Below are the code and all the weights of a small trained network. Each question names an input and a class and asks about switching units off, where a switched-off unit gives its printed mean instead of its output.

import numpy as np


def w(rows, s, z=0):
    codes = np.array(rows[::2]) - 128.0
    scale = np.full(codes.shape[1], s)
    scale[-1] = z or s
    return codes * scale


def f(y):
    return y / 2 * (1 + np.tanh(0.7978845608 * (y + 0.044715 * y**3)))


def log_softmax(a):
    a = a - a.max(-1, keepdims=True)
    return a - np.log(np.exp(a).sum(-1, keepdims=True))


def net(x, mask):
    res = np.array(x, float).reshape(1, 5) / 4 @ E
    y = f(res @ A[0][:, :-1].T + A[0][:, -1])
    res = res + np.where(mask, y, B[0][:, -1]) @ B[0][:, :-1]
    return log_softmax(res[-1] @ U[:, :-1].T + U[:, -1])


A, B = {}, {}
E = w([
[78,118,115,196,89,216],'x0',
[235,100,193,160,136,124],'x1',
[2,183,225,141,101,127],'x2',
[179,233,146,148,118,88],'x3',
[92,124,118,228,244,106],'x4',
],0.01)
A[0] = w([
[162,97,159,40,121,128,251],'N0',
[93,117,115,145,104,99,25],'N1',
[119,112,193,114,96,125,89],'N2',
[135,125,223,185,115,163,46],'N3',
[136,172,47,131,140,107,173],'N4',
[53,123,110,118,140,139,107],'N5',
[115,213,168,191,129,108,108],'N6',
[43,103,114,213,137,143,187],'N7',
[87,118,137,145,126,135,80],'N8',
[90,221,225,83,140,85,102],'N9',
[172,250,138,173,124,112,9],'N10',
[81,144,88,91,137,116,166],'N11',
[95,193,199,106,127,66,172],'N12',
[128,163,172,110,153,135,28],'N13',
[100,15,126,118,123,170,225],'N14',
],0.014,0.0023)
B[0] = w([
[160,123,136,76,74,86,211],'N0',
[78,138,134,112,151,122,143],'N1',
[165,87,103,122,180,87,163],'N2',
[204,186,201,250,123,91,191],'N3',
[195,115,201,228,128,123,175],'N4',
[53,137,73,83,147,146,202],'N5',
[185,198,213,145,59,98,212],'N6',
[9,107,77,117,195,191,255],'N7',
[71,149,136,114,113,159,165],'N8',
[103,129,76,4,63,106,237],'N9',
[168,41,97,146,170,122,211],'N10',
[86,176,171,111,120,144,182],'N11',
[112,118,97,16,88,143,219],'N12',
[142,146,98,125,78,129,147],'N13',
[243,47,77,148,167,109,234],'N14',
],0.014,0.013)
U = w([
[141,128,118,7,52,54,187],'0',
[50,88,37,71,169,150,9],'1',
[87,152,139,174,166,130,45],'2',
[168,2,72,150,179,96,255],'3',
],0.0092,0.003)

Each question gives the input, the list of numbers given to net, and the class t.
The units are the neurons (one row each of A and B). Each row of codes is followed by its name. A weight is (code - 128) times the scale printed after its matrix; where a second scale follows, it is the last column's (A, B and U).
mask holds one flag per neuron, in row order. A switched-off neuron (its flag False) gives its mean, the last column of its row in B, instead of its output. The means were averaged over made-up inputs and are rounded, as every weight is.
A unit's drop is (log p(t) with every unit on - log p(t) with that unit switched off) / (log p(t) with every unit on - log p(t) with every unit switched off).
The circuit of an input: a set's keep is (log p(t) with only the set's units on - log p(t) with every unit switched off) / (log p(t) with every unit on - log p(t) with every unit switched off). Starting from the 12 units with the biggest drops (on a tie, the unit counted first), units are removed one at a time, each time the one whose removal leaves the highest keep (on an exact tie, the one counted first), for as long as the keep stays at least 0.8.
circuit, biggest first: the units of the circuit, biggest drop first
most important unit: the unit with the biggest drop
k most important neurons: the k neurons with the biggest drops, biggest first
drop when u is switched off: that unit's drop, to one decimal
input [6,4,-2,7,-6], class 3: most important unit => N10
input [0,-8,-5,2,6], class 2: circuit, biggest first => N4; N14
input [-5,-7,-7,2,2], class 2: 2 most important neurons => N14; N10
input [6,6,0,6,-6], class 3: 2 most important neurons => N10; N9
input [7,-8,-1,7,0], class 2: 3 most important neurons => N4; N6; N9
input [-4,4,5,-5,5], class 1: 3 most important neurons => N7; N0; N4
input [3,-3,0,5,4], class 2: 4 most important neurons => N6; N14; N4; N9
input [4,2,5,-5,7], class 2: 4 most important neurons => N3; N9; N12; N6
input [-5,-8,-2,-8,-1], class 3: 2 most important neurons => N14; N9
input [-5,-2,8,1,8], class 0: 2 most important neurons => N6; N9
input [8,-8,-8,2,0], class 3: 2 most important neurons => N4; N9
input [-8,-3,-7,-6,-1], class 3: 4 most important neurons => N9; N14; N12; N6
input [0,-2,-1,-3,0], class 3: 3 most important neurons => N9; N12; N7
input [5,-8,-8,2,-2], class 3: circuit, biggest first => N4
input [-6,-2,8,-6,2], class 1: 2 most important neurons => N7; N5
input [1,4,-8,-5,-8], class 3: drop when N6 is switched off => 0.3
input [6,-5,-5,5,-2], class 2: drop when N3 is switched off => -0.1
input [1,-8,-7,5,-4], class 2: drop when N14 is switched off => 0.4
